Below is a small trained network, with its code and all its weights. Each question gives an input and a target symbol and asks what happens when units are switched off, that is, made to give their printed mean instead of their output.

import numpy as np


def w(rows, s, z=0):
    codes = np.array(rows[::2]) - 128.0
    scale = np.full(codes.shape[1], s)
    scale[-1] = z or s
    return codes * scale


def norm(h):
    return h / np.sqrt((h * h).mean(-1, keepdims=True) + 1e-5)


def f(y):
    return np.maximum(y, 0)


def softmax(a):
    e = np.exp(a - a.max(-1, keepdims=True))
    return e / e.sum(-1, keepdims=True)


def log_softmax(a):
    a = a - a.max(-1, keepdims=True)
    return a - np.log(np.exp(a).sum(-1, keepdims=True))


def net(x, mask):
    ids = ['βγδεζηθλπστψω'.index(c) for c in x.split()]
    T = len(ids)
    res = E[ids] + P[:T]
    u = 0
    for l in range(2):
        q, k, v = (norm(res) @ M[l].T for M in (Q, K, V))
        z = softmax(np.where(np.tri(T) > 0, q @ k.T / 3**0.5, -1e9)) @ v
        res = res + np.where(mask[u], z, O[l][:, -1]) @ O[l][:, :-1]
        u += 1
        y = f(norm(res) @ A[l][:, :-1].T + A[l][:, -1])
        res = res + np.where(mask[u : u + 8], y, B[l][:, -1]) @ B[l][:, :-1]
        u += 8
    return log_softmax(norm(res)[-1] @ U[:, :-1].T + U[:, -1])


Q, K, V, O, A, B = {}, {}, {}, {}, {}, {}
E = w([
[114,175,96,102,105,160],'β',
[249,134,112,148,100,98],'γ',
[115,206,139,174,142,100],'δ',
[198,181,147,108,160,93],'ε',
[164,172,154,166,147,72],'ζ',
[202,184,130,81,160,73],'η',
[201,172,153,98,185,75],'θ',
[71,140,121,142,146,180],'λ',
[95,150,140,94,153,110],'π',
[128,157,207,157,102,114],'σ',
[157,101,80,164,104,148],'τ',
[81,158,103,185,62,125],'ψ',
[146,91,171,130,136,143],'ω',
],0.021)
P = w([
[187,190,126,122,122,207],'0',
[175,174,113,109,126,188],'1',
[171,153,107,99,130,172],'2',
[159,155,106,105,143,140],'3',
[147,152,105,114,146,117],'4',
[138,152,104,127,154,89],'5',
[125,148,105,139,158,66],'6',
[106,148,111,153,162,35],'7',
[97,155,108,163,166,18],'8',
[89,169,108,175,170,1],'9',
],0.0077)
Q[0] = w([
[37,79,140,228,139,156],'0.h1',
[38,31,142,68,75,218],'0.h1',
[62,254,82,246,113,68],'0.h1',
],0.0085)
K[0] = w([
[200,226,104,151,56,116],'0.h1',
[198,159,138,80,122,254],'0.h1',
[83,177,51,173,117,35],'0.h1',
],0.007)
V[0] = w([
[113,83,133,163,162,207],'0.h1',
[70,98,7,107,252,178],'0.h1',
[253,175,90,155,86,120],'0.h1',
],0.0049)
O[0] = w([
[221,103,196,254,187,216,39],'0.h1',
[82,194,134,171,196,162,61],'0.h1',
[223,127,70,156,142,60,253],'0.h1',
],0.0067,0.0034)
A[0] = w([
[74,113,100,105,54,62,140],'0.n1',
[157,126,174,60,164,130,133],'0.n2',
[120,174,136,216,28,171,173],'0.n3',
[113,88,154,156,66,75,156],'0.n4',
[91,137,189,172,112,76,91],'0.n5',
[2,158,78,103,149,192,253],'0.n6',
[124,189,135,105,172,117,201],'0.n7',
[147,75,169,166,157,138,86],'0.n8',
],0.0083,0.0037)
B[0] = w([
[93,134,138,88,148,205,193],'0.n1',
[90,2,133,106,177,166,174],'0.n2',
[159,49,136,34,159,145,202],'0.n3',
[120,93,90,156,185,126,171],'0.n4',
[148,109,65,56,141,107,170],'0.n5',
[191,160,189,104,166,168,215],'0.n6',
[185,160,119,122,216,179,254],'0.n7',
[98,108,94,142,205,132,136],'0.n8',
],0.0071,0.0064)
Q[1] = w([
[220,107,7,47,221,162],'1.h1',
[96,53,120,156,87,168],'1.h1',
[182,26,166,53,146,167],'1.h1',
],0.011)
K[1] = w([
[10,82,90,126,182,86],'1.h1',
[121,122,152,113,117,212],'1.h1',
[90,14,66,134,122,149],'1.h1',
],0.011)
V[1] = w([
[151,157,248,79,118,98],'1.h1',
[186,128,147,209,163,98],'1.h1',
[142,210,120,130,80,159],'1.h1',
],0.012)
O[1] = w([
[47,76,217,122,77,76,133],'1.h1',
[54,76,108,240,137,115,254],'1.h1',
[68,245,93,174,103,62,58],'1.h1',
],0.011,0.0027)
A[1] = w([
[188,91,116,137,57,118,113],'1.n1',
[79,218,81,220,128,86,117],'1.n2',
[161,206,147,128,254,132,158],'1.n3',
[172,85,52,131,68,106,239],'1.n4',
[122,104,113,63,129,189,180],'1.n5',
[141,98,99,140,179,187,169],'1.n6',
[125,63,14,109,175,182,51],'1.n7',
[85,147,80,111,117,232,251],'1.n8',
],0.0093,0.0023)
B[1] = w([
[112,123,182,113,139,157,147],'1.n1',
[138,72,101,85,83,188,197],'1.n2',
[104,141,148,150,63,150,255],'1.n3',
[52,178,146,106,144,143,168],'1.n4',
[122,81,102,106,100,105,170],'1.n5',
[77,141,96,197,149,135,175],'1.n6',
[126,177,131,134,203,128,174],'1.n7',
[169,106,167,166,141,8,164],'1.n8',
],0.011)
U = w([
[165,157,147,121,80,160,64],'β',
[212,131,83,172,77,121,19],'γ',
[66,144,62,94,37,206,254],'δ',
[191,123,162,185,37,106,148],'ε',
[106,34,27,163,89,59,78],'ζ',
[106,198,116,109,99,11,119],'η',
[176,105,182,169,139,20,97],'θ',
[120,172,222,222,104,198,100],'λ',
[23,189,218,66,153,162,141],'π',
[138,16,192,45,87,129,136],'σ',
[118,235,49,177,205,160,99],'τ',
[214,159,82,4,131,206,135],'ψ',
[191,16,112,130,169,250,159],'ω',
],0.011,0.0033)

Each question gives the input, a string of symbols that net reads in full, and the target symbol t.
The units are the heads (3 rows each of Q, K, V and O) and the neurons (one row each of A and B). Each row of codes is followed by its name. A weight is (code - 128) times the scale printed after its matrix; where a second scale follows, it is the last column's (O, A, B and U).
mask holds one flag per unit, layer by layer, with each layer's heads first. A switched-off unit (its flag False) gives its mean, the last column of its rows in O or B, instead of its output. The means were averaged over made-up inputs and are rounded, as every weight is.
A unit's drop is (log p(t) with every unit on - log p(t) with that unit switched off) / (log p(t) with every unit on - log p(t) with every unit switched off).
The circuit of an input: a set's keep is (log p(t) with only the set's units on - log p(t) with every unit switched off) / (log p(t) with every unit on - log p(t) with every unit switched off). Starting from the 12 units with the biggest drops (on a tie, the unit counted first), units are removed one at a time, each time the one whose removal leaves the highest keep (on an exact tie, the one counted first), for as long as the keep stays at least 0.8.
units of the circuit, in order: the units of the circuit, biggest drop first
most important unit: the unit with the biggest drop
k most important neurons: the k neurons with the biggest drops, biggest first
top k neurons in layer l: the k neurons of layer l with the biggest drops, biggest first
input γ τ β λ π σ δ ω π π, target ω: top 2 neurons in layer 0	(0.n6, 0.n7)
input σ π π η η, target π: top 2 neurons in layer 0	(0.n6, 0.n3)
input θ τ θ σ γ η, target σ: units of the circuit, in order	(1.h1, 0.n2)
input δ δ δ ψ θ ω λ π, target ω: units of the circuit, in order	(1.h1, 0.n6, 0.n8, 0.n7)
input δ δ τ β ε π η, target π: units of the circuit, in order	(0.h1, 1.n3)
input δ ω θ δ β, target θ: most important unit	1.n8
input δ ψ λ ε ζ β γ, target ζ: units of the circuit, in order	(0.n6, 1.h1)
input π ω ε, target ω: units of the circuit, in order	(1.h1, 0.n6, 0.n8, 0.h1)
input γ δ δ β ω λ, target ω: units of the circuit, in order	(0.n6, 1.h1, 0.n8)
input ε γ δ η ζ η, target η: units of the circuit, in order	(1.h1, 0.n3)
input τ δ β η η η ψ ε, target ψ: 4 most important neurons	(0.n7, 0.n4, 0.n3, 0.n2)
input δ τ ω η ψ τ β, target ψ: 3 most important neurons	(0.n4, 0.n7, 0.n3)
input π β ε, target π: top 2 neurons in layer 1	(1.n8, 1.n2)
input π λ δ δ τ π, target τ: top 2 neurons in layer 0	(0.n6, 0.n7)
input τ π η δ λ, target λ: top 2 neurons in layer 0	(0.n6, 0.n2)
input ω ε γ η ψ τ ω ε ε τ, target τ: top neuron in layer 1	(1.n7)
input ζ η ζ τ η ψ γ τ ε, target τ: 2 most important neurons	(0.n6, 0.n1)
input γ τ η γ, target τ: 2 most important neurons	(1.n4, 0.n6)
input δ δ δ η τ δ ζ ψ η, target ψ: units of the circuit, in order	(1.h1, 0.n3)
input γ ε ψ τ ψ δ π, target ψ: most important unit	1.h1
input δ ω θ ψ τ τ ε σ τ θ, target τ: 3 most important neurons	(0.n7, 0.n2, 1.n2)
input ω τ ε θ ε η, target θ: 3 most important neurons	(0.n2, 1.n2, 0.n5)
input δ τ δ δ δ γ, target δ: top 3 neurons in layer 1	(1.n2, 1.n4, 1.n8)
input η γ τ θ, target τ: 2 most important neurons	(0.n7, 0.n6)
input η ε η θ, target θ: 3 most important neurons	(1.n2, 0.n3, 0.n2)
input δ λ θ, target λ: top 2 neurons in layer 0	(0.n6, 0.n3)
input τ δ η ε τ γ ω ψ ψ τ, target ψ: 3 most important neurons	(0.n3, 0.n1, 0.n7)
input ω ε δ ψ σ δ, target δ: most important neuron	(1.n2)
input β γ η ε ε, target η: top 2 neurons in layer 0	(0.n3, 0.n6)
